Below are the code and all the weights of a small trained network. Each question names an input and a target symbol and asks about switching units off, where a switched-off unit gives its printed mean instead of its output.

import numpy as np


def w(rows, s, z=0):
    codes = np.array(rows[::2]) - 128.0
    scale = np.full(codes.shape[1], s)
    scale[-1] = z or s
    return codes * scale


def f(y):
    return np.maximum(y, 0)


def softmax(a):
    e = np.exp(a - a.max(-1, keepdims=True))
    return e / e.sum(-1, keepdims=True)


def log_softmax(a):
    a = a - a.max(-1, keepdims=True)
    return a - np.log(np.exp(a).sum(-1, keepdims=True))


def net(x, mask):
    ids = ['αηλφψω'.index(c) for c in x.split()]
    T = len(ids)
    res = E[ids] + P[:T]
    u = 0
    for l in range(3):
        r = res
        for j in range(2):
            rows = slice(4 * j, 4 * j + 4)
            q, k, v = (r @ M[l][rows].T for M in (Q, K, V))
            z = softmax(np.where(np.tri(T) > 0, q @ k.T / 4**0.5, -1e9)) @ v
            o = O[l][rows]
            res = res + np.where(mask[u + j], z, o[:, -1]) @ o[:, :-1]
        u += 2
        y = f(res @ A[l][:, :-1].T + A[l][:, -1])
        res = res + np.where(mask[u : u + 4], y, B[l][:, -1]) @ B[l][:, :-1]
        u += 4
    return log_softmax(res[-1] @ U[:, :-1].T + U[:, -1])


Q, K, V, O, A, B = {}, {}, {}, {}, {}, {}
E = w([
[110,235,2,101,197,104,116,197,158],'α',
[175,125,30,197,162,198,158,106,94],'η',
[229,138,204,124,116,176,187,67,107],'λ',
[78,85,22,126,32,241,132,139,178],'φ',
[163,109,131,110,132,162,18,180,92],'ψ',
[175,81,113,125,151,238,42,141,111],'ω',
],0.0071)
P = w([
[204,86,74,128,224,201,235,54,185],'0',
[141,203,103,21,66,164,98,234,109],'1',
[55,78,56,97,32,13,10,31,70],'2',
[124,158,160,28,130,240,118,191,151],'3',
[136,97,55,156,95,50,58,110,50],'4',
[115,170,181,31,175,224,158,156,160],'5',
[130,87,68,235,108,113,52,142,48],'6',
[65,194,195,59,171,237,195,117,187],'7',
[150,79,94,255,101,133,36,170,52],'8',
],0.0053)
Q[0] = w([
[112,183,33,156,137,84,39,189,102],'0.h1',
[139,162,117,71,153,227,154,188,181],'0.h1',
[164,155,61,82,41,246,118,165,144],'0.h1',
[85,184,3,188,177,40,76,133,93],'0.h1',
[103,113,123,142,152,84,60,113,119],'0.h2',
[165,129,124,151,189,192,143,114,100],'0.h2',
[89,72,165,100,136,128,56,145,108],'0.h2',
[127,180,77,157,113,148,219,159,161],'0.h2',
],0.0053)
K[0] = w([
[63,139,71,143,166,105,84,187,170],'0.h1',
[174,171,159,124,167,122,152,129,108],'0.h1',
[191,209,107,154,224,88,138,101,110],'0.h1',
[26,158,61,129,135,134,97,195,142],'0.h1',
[130,109,102,198,152,110,146,88,141],'0.h2',
[135,192,141,94,132,83,134,170,130],'0.h2',
[184,92,109,173,205,209,195,102,254],'0.h2',
[47,121,150,98,81,86,76,164,64],'0.h2',
],0.0067)
V[0] = w([
[148,207,154,105,142,105,58,161,91],'0.h1',
[82,147,74,104,101,121,113,200,188],'0.h1',
[61,72,63,196,120,134,32,195,90],'0.h1',
[159,206,109,120,246,132,98,144,130],'0.h1',
[141,171,129,135,146,156,243,125,213],'0.h2',
[108,220,103,45,101,97,59,223,128],'0.h2',
[184,149,83,161,254,162,179,104,232],'0.h2',
[106,139,207,107,76,80,60,201,45],'0.h2',
],0.005)
O[0] = w([
[132,138,194,139,187,150,121,253,45,158],'0.h1',
[43,133,120,50,90,110,108,175,82,196],'0.h1',
[42,85,87,165,51,91,60,148,26,132],'0.h1',
[187,124,44,119,190,163,193,154,3,254],'0.h1',
[134,135,89,99,131,158,254,91,237,168],'0.h2',
[88,145,146,47,165,145,114,205,49,210],'0.h2',
[178,71,39,118,144,182,240,136,186,242],'0.h2',
[102,170,235,172,133,95,86,185,70,26],'0.h2',
],0.0041,0.0033)
A[0] = w([
[141,64,128,143,101,123,86,99,83,177],'0.n1',
[115,103,141,107,117,135,162,114,72,61],'0.n2',
[151,147,141,74,206,195,137,150,94,188],'0.n3',
[181,3,97,220,123,138,113,75,101,245],'0.n4',
],0.0071,0.0012)
B[0] = w([
[126,28,137,90,119,114,183,135,156,155],'0.n1',
[45,38,124,66,93,22,144,111,104,136],'0.n2',
[109,132,144,107,88,206,193,177,175,253],'0.n3',
[99,1,143,140,114,140,157,142,81,194],'0.n4',
],0.0067,0.0061)
Q[1] = w([
[112,161,144,83,174,172,150,127,179],'1.h1',
[120,137,133,146,70,83,68,136,81],'1.h1',
[139,153,111,111,132,113,111,148,121],'1.h1',
[153,105,114,148,103,74,78,137,71],'1.h1',
[205,132,235,141,109,146,169,119,153],'1.h2',
[157,134,254,179,127,120,159,88,140],'1.h2',
[236,120,163,91,94,189,194,132,141],'1.h2',
[102,137,206,170,160,91,115,78,117],'1.h2',
],0.0067)
K[1] = w([
[157,146,58,116,178,144,146,116,156],'1.h1',
[112,140,170,108,68,121,86,135,97],'1.h1',
[84,176,131,129,152,113,121,113,140],'1.h1',
[108,135,182,125,61,122,80,135,109],'1.h1',
[190,129,254,73,80,190,178,84,178],'1.h2',
[202,100,250,120,90,152,216,46,164],'1.h2',
[146,150,189,75,81,166,120,146,132],'1.h2',
[176,97,169,147,149,103,203,46,117],'1.h2',
],0.0066)
V[1] = w([
[222,202,142,93,172,154,164,107,170],'1.h1',
[113,50,129,222,112,105,121,83,91],'1.h1',
[216,61,105,148,134,118,176,96,149],'1.h1',
[202,92,122,116,129,159,179,99,130],'1.h1',
[151,2,223,170,125,186,170,97,129],'1.h2',
[95,224,163,135,238,68,105,150,137],'1.h2',
[205,185,175,146,77,134,104,90,117],'1.h2',
[90,78,69,121,150,155,112,187,29],'1.h2',
],0.0048)
O[1] = w([
[107,56,144,97,234,125,197,152,140,201],'1.h1',
[169,114,119,126,70,95,47,92,42,70],'1.h1',
[84,108,118,57,158,107,108,85,83,245],'1.h1',
[93,135,149,80,160,96,112,90,97,254],'1.h1',
[205,39,152,109,143,156,129,122,124,72],'1.h2',
[78,135,115,202,128,68,103,150,115,67],'1.h2',
[164,169,113,209,160,160,68,99,131,53],'1.h2',
[121,154,255,39,86,117,133,199,134,212],'1.h2',
],0.0052,0.0066)
A[1] = w([
[182,21,249,61,105,155,148,228,41,251],'1.n1',
[126,224,107,81,12,222,94,173,168,219],'1.n2',
[130,151,102,28,152,2,68,64,26,198],'1.n3',
[177,236,143,108,58,246,175,210,202,163],'1.n4',
],0.0031,0.0018)
B[1] = w([
[160,113,255,98,95,157,150,142,82,254],'1.n1',
[199,246,77,187,166,196,187,128,116,193],'1.n2',
[22,193,141,97,111,108,44,87,71,168],'1.n3',
[231,172,81,155,118,208,239,227,234,207],'1.n4',
],0.0057,0.0065)
Q[2] = w([
[144,139,52,172,196,172,182,184,181],'2.h1',
[110,98,137,169,13,31,16,89,3],'2.h1',
[70,97,127,69,86,69,50,136,77],'2.h1',
[208,98,108,173,158,156,172,126,195],'2.h1',
[158,149,101,118,200,199,212,164,159],'2.h2',
[189,155,94,94,117,172,238,163,56],'2.h2',
[148,154,108,177,188,131,34,31,164],'2.h2',
[38,102,124,109,127,60,6,66,97],'2.h2',
],0.0042)
K[2] = w([
[134,97,138,38,169,167,197,123,155],'2.h1',
[106,145,224,173,78,47,19,188,1],'2.h1',
[56,169,99,228,150,77,73,166,59],'2.h1',
[154,63,164,106,78,179,155,114,185],'2.h1',
[111,140,101,115,206,145,152,240,143],'2.h2',
[51,198,30,139,175,58,143,176,173],'2.h2',
[204,81,139,39,132,241,198,105,138],'2.h2',
[138,70,198,105,52,120,82,24,78],'2.h2',
],0.0053)
V[2] = w([
[191,66,118,133,120,165,157,67,176],'2.h1',
[22,121,3,98,110,112,154,64,197],'2.h1',
[155,80,139,88,163,223,130,96,124],'2.h1',
[139,116,156,118,59,153,72,122,129],'2.h1',
[153,71,171,109,83,133,119,120,122],'2.h2',
[121,80,158,107,119,174,150,111,145],'2.h2',
[129,178,127,149,115,151,120,127,97],'2.h2',
[167,92,190,160,101,119,108,138,113],'2.h2',
],0.0057)
O[2] = w([
[187,20,60,189,141,68,87,178,147,211],'2.h1',
[77,147,252,222,24,47,133,190,33,212],'2.h1',
[162,109,51,148,165,23,45,100,116,252],'2.h1',
[221,182,79,127,40,142,151,91,138,64],'2.h1',
[127,116,219,98,32,154,217,150,150,88],'2.h2',
[108,98,210,149,44,149,156,154,111,150],'2.h2',
[225,165,120,132,170,150,105,83,142,122],'2.h2',
[159,101,129,91,61,142,123,171,233,41],'2.h2',
],0.0039,0.013)
A[2] = w([
[171,110,87,254,168,128,80,157,104,186],'2.n1',
[179,64,162,134,92,103,85,117,105,241],'2.n2',
[96,146,117,96,167,83,47,60,100,250],'2.n3',
[59,141,220,106,128,132,158,145,109,143],'2.n4',
],0.0063,0.0012)
B[2] = w([
[196,113,140,211,27,4,184,231,223,194],'2.n1',
[67,163,209,198,139,135,75,156,66,204],'2.n2',
[89,210,162,134,219,224,19,9,42,178],'2.n3',
[151,96,100,39,5,60,225,116,218,254],'2.n4',
],0.0047,0.0072)
U = w([
[72,52,163,56,109,106,208,172,188,145],'α',
[81,164,143,106,143,203,113,69,43,253],'η',
[84,113,114,174,198,124,40,118,68,162],'λ',
[179,151,136,255,81,81,132,163,136,104],'φ',
[169,152,106,114,139,222,156,122,196,42],'ψ',
[189,140,69,84,118,99,136,94,195,6],'ω',
],0.0056,0.0017)

Each question gives the input, a string of symbols that net reads in full, and the target symbol t.
The units are the heads (4 rows each of Q, K, V and O) and the neurons (one row each of A and B). Each row of codes is followed by its name. A weight is (code - 128) times the scale printed after its matrix; where a second scale follows, it is the last column's (O, A, B and U).
mask holds one flag per unit, layer by layer, with each layer's heads first. A switched-off unit (its flag False) gives its mean, the last column of its rows in O or B, instead of its output. The means were averaged over made-up inputs and are rounded, as every weight is.
A unit's drop is (log p(t) with every unit on - log p(t) with that unit switched off) / (log p(t) with every unit on - log p(t) with every unit switched off).
The circuit of an input: a set's keep is (log p(t) with only the set's units on - log p(t) with every unit switched off) / (log p(t) with every unit on - log p(t) with every unit switched off). Starting from the 12 units with the biggest drops (on a tie, the unit counted first), units are removed one at a time, each time the one whose removal leaves the highest keep (on an exact tie, the one counted first), for as long as the keep stays at least 0.8.
circuit, biggest first: the units of the circuit, biggest drop first
unit that matters most: the unit with the biggest drop
top k neurons: the k neurons with the biggest drops, biggest first
top k neurons in layer l: the k neurons of layer l with the biggest drops, biggest first
heads that matter: for each layer, one digit per head in row order, 1 if its drop is at least 0.15 and else 0, layers parted by /
drop when u is switched off: that unit's drop, to one decimal
input ψ α α η ω α α ω, target ψ: heads that matter : 00 / 10 / 10
input λ η α α λ, target η: top 4 neurons : (1.n4, 0.n4, 1.n2, 0.n3)
input λ α η λ λ, target λ: top 2 neurons in layer 2 : (2.n4, 2.n2)
input λ α α, target η: circuit, biggest first : (2.h1, 0.n3, 2.n3, 1.n3)
input η φ η α α φ, target η: unit that matters most : 1.h1
input λ ψ α α η ψ λ, target η: top 2 neurons in layer 0 : (0.n4, 0.n2)
input η φ λ η ω η, target η: heads that matter : 11 / 10 / 00
input η α λ α α η α, target φ: top 2 neurons : (2.n1, 1.n2)
input φ λ η ω α α λ η, target φ: heads that matter : 11 / 01 / 10
input α α α λ α α α α η, target α: top 2 neurons : (0.n4, 2.n4)
input λ φ α λ α α ω φ, target λ: top 2 neurons in layer 2 : (2.n3, 2.n4)
input λ α α ψ λ λ, target λ: heads that matter : 11 / 11 / 10
input η η α φ ψ λ η ω, target η: top 2 neurons in layer 2 : (2.n3, 2.n1)
input ω ω ω φ α α α φ, target ω: heads that matter : 01 / 01 / 10
input ω λ α η, target ω: heads that matter : 00 / 01 / 10
input λ φ λ α α, target η: top 2 neurons : (0.n3, 2.n3)
input λ α λ η α α, target λ: top 2 neurons : (0.n4, 2.n3)
input α φ λ α α α ψ ω φ, target η: top 3 neurons in layer 1 : (1.n4, 1.n1, 1.n2)
input ψ α η φ, target ψ: top 2 neurons : (1.n4, 1.n2)
input ψ α α α λ λ, target ψ: heads that matter : 00 / 00 / 10
input ψ ω α ω, target ψ: top 2 neurons : (1.n4, 0.n3)
input λ α η λ ψ α α ψ, target λ: unit that matters most : 0.h2
input η λ α α λ ψ, target η: unit that matters most : 1.h1
input λ α α ψ φ η, target λ: drop when 0.h2 is switched off : 0.9
input φ α α ψ, target φ: drop when 0.h2 is switched off : 0.2
input ω λ α λ, target ω: drop when 1.n1 is switched off : 0.1
input λ ψ η λ φ η, target λ: top neuron : (0.n4)
input λ α λ α η α, target λ: top 3 neurons : (0.n4, 2.n3, 2.n4)
input α α α α α α ω, target α: drop when 1.n4 is switched off : 0.0
input ω ψ α ω α φ η λ, target ω: top 2 neurons in layer 1 : (1.n1, 1.n3)
